A =
[[-12.707  17.395   9.669   5.852  -8.815]
 [ 16.499 -13.546 -11.741   1.814  13.796]]
Counting starts at 1.
The entry in row 1 and column 1 is -12.707
The entry at row 1, column 3 -> 9.669
Which number is the entry in the bottom-left corner? 16.499
The top entry of the column that holds the smallest entry -> 17.395
The bottom-right entry is 13.796
The entry just right of -13.546 is -11.741
The entry directly below the largest entry: -13.546

[[ -21.3  -53.0 -114.8   23.2  -24.0 -106.1   73.7  -39.7  -48.1 -178.5
   -71.0  -74.0  -29.5   95.9]
 [  -7.8  -50.2 -109.2   42.1  -52.0  -72.5  106.4  -32.6  -24.9 -188.3
   -28.3  -94.1  -21.8  112.0]
 [  -1.2  -45.1 -105.0   38.4  -54.2  -76.7  101.3  -23.1  184.2 -177.1
   -22.6  -81.5  -14.9  108.3]
 [ -45.3   15.9  -98.6  -26.4  -48.2 -113.4  111.5    7.6  -40.5 -175.3
   -15.1  -36.5  -48.3   66.6]
 [ -33.7   47.6  -96.9  -51.6  -44.7 -120.0  102.8    9.2  -41.7 -157.6
   -16.2   90.8  -42.0   49.4]
 [   0.7  -43.5  -96.7   19.8  -52.8  -92.2   78.2   -8.4  -37.8 -154.7
   -22.0  -12.4   -6.5   96.8]
 [ -27.6   52.6  -91.2  -68.8  -44.3 -116.3   82.3    9.0  -71.1 -145.0
   -16.3   71.3  -31.4   33.6]
 [ -24.0   29.3  -96.8  -58.5  -43.0 -118.2   78.6    1.4  -67.3 -149.5
   -22.0  -94.7  -17.0   48.2]
 [ -22.0    0.2 -108.7  -23.0  -41.9 -112.8   98.3  -13.7  -29.4 -169.9
   -27.8 -119.0  -18.5   79.2]
 [ -15.1  -60.0 -107.4   37.3  -42.6  -81.4   80.9  -37.4   -9.8 -182.2
   -53.1  -89.4  -31.3  103.8]
 [ -27.5   53.0  -90.4  -69.1  -44.6 -116.6   82.5    9.3    0.0 -144.9
   -16.6  -53.2  -30.6   33.6]
 [ -16.6  -43.7 -113.2   29.1  -47.0  -81.6  109.3  -34.7  -19.0 -192.6
   -32.3  -55.8  -24.9  108.8]]
Report the entry just left of -81.5.
Answer: -22.6
Report the entry just right of -53.0.
Answer: -114.8
The entry just left of -30.6 is -53.2
Report the entry just right of 101.3.
Answer: -23.1
The entry just left of -177.1: 184.2
The entry just right of -45.3 -> 15.9
Report the entry just right of 98.3.
Answer: -13.7
The entry just right of 29.3: -96.8
The entry just right of the largest entry is -177.1
The entry just left of -41.7 -> 9.2
Report the entry just left of -71.0.
Answer: -178.5
Report the entry just right of -27.6.
Answer: 52.6
Report the entry just right of the smallest entry.
Answer: -32.3
Report the entry just left of -94.1.
Answer: -28.3
The entry just left of -32.3: -192.6

array([ -3.970,   0.131, -13.125,  -8.016, -13.169,  -4.594, -22.681,
        19.056, -15.430,  -9.354, -11.858, -16.975, -16.882])
The entry just right of the smallest entry: 19.056
The entry just left of 0.131: -3.970
The entry just left of -16.882: -16.975

grid =
[[-33  49  25  20 -10 -24 -20  29   8  -4  12]
 [ 10  35  27 -20  10 -27  30  41 -36  17  -4]
 [ 23 -16  22  13  21 -25 -19 -23  21 -34 -57]
 [-18  42 -13  17  37   6  14 -43  13 -27  24]]
Counting starts at 1.
The entry in the top-right corner is 12
The entry just right of -10: -24
The entry in row 1 and column 1: -33
The bottom entry of the column that holds the largest entry -> 42
The bottom-left entry -> -18
The entry at row 3, column 1 -> 23
What is the entry directly above 42?
Answer: -16
What is the entry just left of 24?
Answer: -27
What is the entry at row 1, column 2?
Answer: 49
What is the entry at row 1, column 3?
Answer: 25
What is the entry at row 2, column 1?
Answer: 10
The entry in row 2 and column 3 is 27
What is the entry just left of -19?
Answer: -25
The entry directly below -57 is 24
What is the entry just left of the smallest entry?
Answer: -34
What is the entry just left of -36?
Answer: 41
What is the entry directly below the largest entry?
Answer: 35

[[19, -9, 22, -17, -26, 24, 6, -21, 25, -20, 7], [19, 69, 22, -17, -26, 0, 6, -21, 15, -20, -4], [19, -9, 22, -17, -26, 0, 6, -21, 17, -20, -4], [19, -9, 22, -17, -26, 0, 6, -21, 17, -20, -4], [19, -9, 41, -17, -26, 0, 6, -21, 17, 61, -4], [19, -41, 22, 30, 44, 0, -43, -21, 17, -20, -4], [19, -9, 22, -17, -26, 0, 6, -21, 17, -20, -4], [14, 4, 22, -17, -26, -40, 6, -21, 17, -20, -4], [32, -9, 22, -17, -26, -64, 6, -21, -21, -37, -4], [19, -9, 22, -17, -26, 0, 6, -21, 17, -20, -4], [19, -36, 0, -17, 13, -33, -3, 41, 17, -20, -4], [19, 52, 22, -17, -51, 0, 6, -22, 17, -20, 5], [19, 7, 14, -17, -26, 0, 6, -21, 17, -20, -4], [48, -9, 22, -17, -26, 19, 6, -21, 32, -20, -4], [19, -9, 22, -17, -26, 0, 6, -21, 17, -20, -4], [24, -9, 22, -17, -26, -12, 6, -21, 17, -20, 6]]
Find the entry just left of the largest entry.
A: 19
Find the entry just right of the largest entry.
A: 22
Find the entry just left of the smallest entry.
A: -26
Find the entry just right of the smallest entry.
A: 6
The maximum -> 69

Read these off the matrix that follows.
1) Read off the top entry of the column that holds the largest entry.
2) Read off the entry in the top-right corner.
3) Read off the smallest entry in the first row.
4) Read off the entry just left of the largest entry.
5) Read off the top-left entry.
6) Read off the fifth entry, reading row by row.
7) Read off the bottom entry of the column that holds the smallest entry.
8) Read off the second entry on the main diagonal.
24	-23	4	-21	10	5	32	26	-1	-4	-9	-25	16	16	22
5	19	12	26	44	-12	5	14	13	-3	19	-17	-17	-7	28
-16	8	41	33	-1	-12	-43	-36	11	19	-10	51	-30	6	4
21	15	-18	7	11	-11	-20	5	21	5	-13	-59	-8	7	5
2	-11	-15	-30	-39	-2	1	12	-17	-5	-17	-23	28	17	-8
7	10	47	49	12	-26	-42	-28	11	31	-13	54	-36	-2	3
-5	8	30	26	-10	-6	-39	-36	10	19	-20	32	-37	16	-3
32	9	30	43	2	-14	-38	-23	11	25	-25	26	-44	10	-12
3	-7	32	55	5	-2	-36	-17	2	-8	5	50	-15	-8	-19
1) -21
2) 22
3) -25
4) 32
5) 24
6) 10
7) 50
8) 19

M =
array([[7982, 7650, 7562, 7380, 7629, 7693, 7477, 8037, 7512, 6709, 7279],
       [8080, 7943, 7764, 7173, 7797, 7770, 7772, 8431, 7624, 6332, 5040],
       [8274, 7459, 7296, 7452, 7487, 7801, 7061, 8167, 7374, 6753, 7653],
       [9212, 7289, 7134, 7185, 7409, 8101, 6944, 9085, 7352, 5799, 8111],
       [7959, 7779, 7654, 7277, 7686, 7725, 7583, 8144, 7561, 6362, 7536],
       [7450, 7271, 7134, 8065, 7356, 7477, 6956, 7115, 7355, 9413, 3071],
       [7927, 7493, 7406, 7527, 7533, 7668, 7276, 7869, 7452, 7247, 8243],
       [7342, 7944, 8085, 7539, 7790, 7477, 8357, 7137, 7871, 7861, 5358],
       [7903, 8496, 7142, 7809, 7356, 7642, 6944, 7524, 7352, 8202, 8696],
       [8334, 7659, 7481, 7248, 7631, 7829, 7288, 8464, 7463, 6026, 7744],
       [7342, 7959, 7998, 7397, 7808, 7494, 8231, 7604, 7795, 7060, 6722],
       [7968, 8018, 7877, 7173, 7813, 7735, 7891, 8390, 7652, 5799, 7454],
       [7641, 8173, 8077, 7654, 7920, 7634, 8265, 8156, 7773, 5827, 7321],
       [7389, 7271, 7319, 7927, 7366, 7477, 7246, 7115, 7458, 8924, 6236],
       [7370, 8068, 8049, 7268, 7859, 7526, 8267, 7843, 7811, 6527, 3739]])
Give the fifth entry from the end, reading row by row.
A: 8267
The entry directly below the largest entry is 7247
The entry just left of the largest entry: 7355
The entry directly below 6753 -> 5799
Give the last entry in the row that holds the smallest entry.
A: 3071
Give the entry just right of the centre entry.
A: 8357
The entry directly above 6753 is 6332
The 1st entry, reading row by row is 7982
Give the entry directly below 7744.
A: 6722
Give the top entry of the column that holds the largest entry.
A: 6709
The maximum -> 9413
The largest entry in the first column -> 9212
Give the entry directly above 7686.
A: 7409
The top-right entry is 7279
The 3rd-last entry, reading row by row -> 7811
Give the 3rd entry on the main diagonal.
A: 7296
Give the entry directly above the largest entry.
A: 6362
The first entry of the largest entry's row: 7450
The entry just left of 7653 -> 6753
Give the 2nd entry from the end, reading row by row.
A: 6527
The entry in the bottom-right corner -> 3739
Give the entry directly below the centre entry.
A: 7642
The 3rd smallest entry -> 5040
The bottom-left entry: 7370
The largest entry in the last column -> 8696
Give the entry directly above 7458.
A: 7773
Give the entry directly below 7982.
A: 8080
Give the entry just left of 8049.
A: 8068
Give the entry directly below 8243.
A: 5358
The entry directly above 7481 -> 7142

m = 61	58	36	63	52	62	40	58	57	65
Which number is the entry just right of the smallest entry? 63
The entry just left of 36: 58
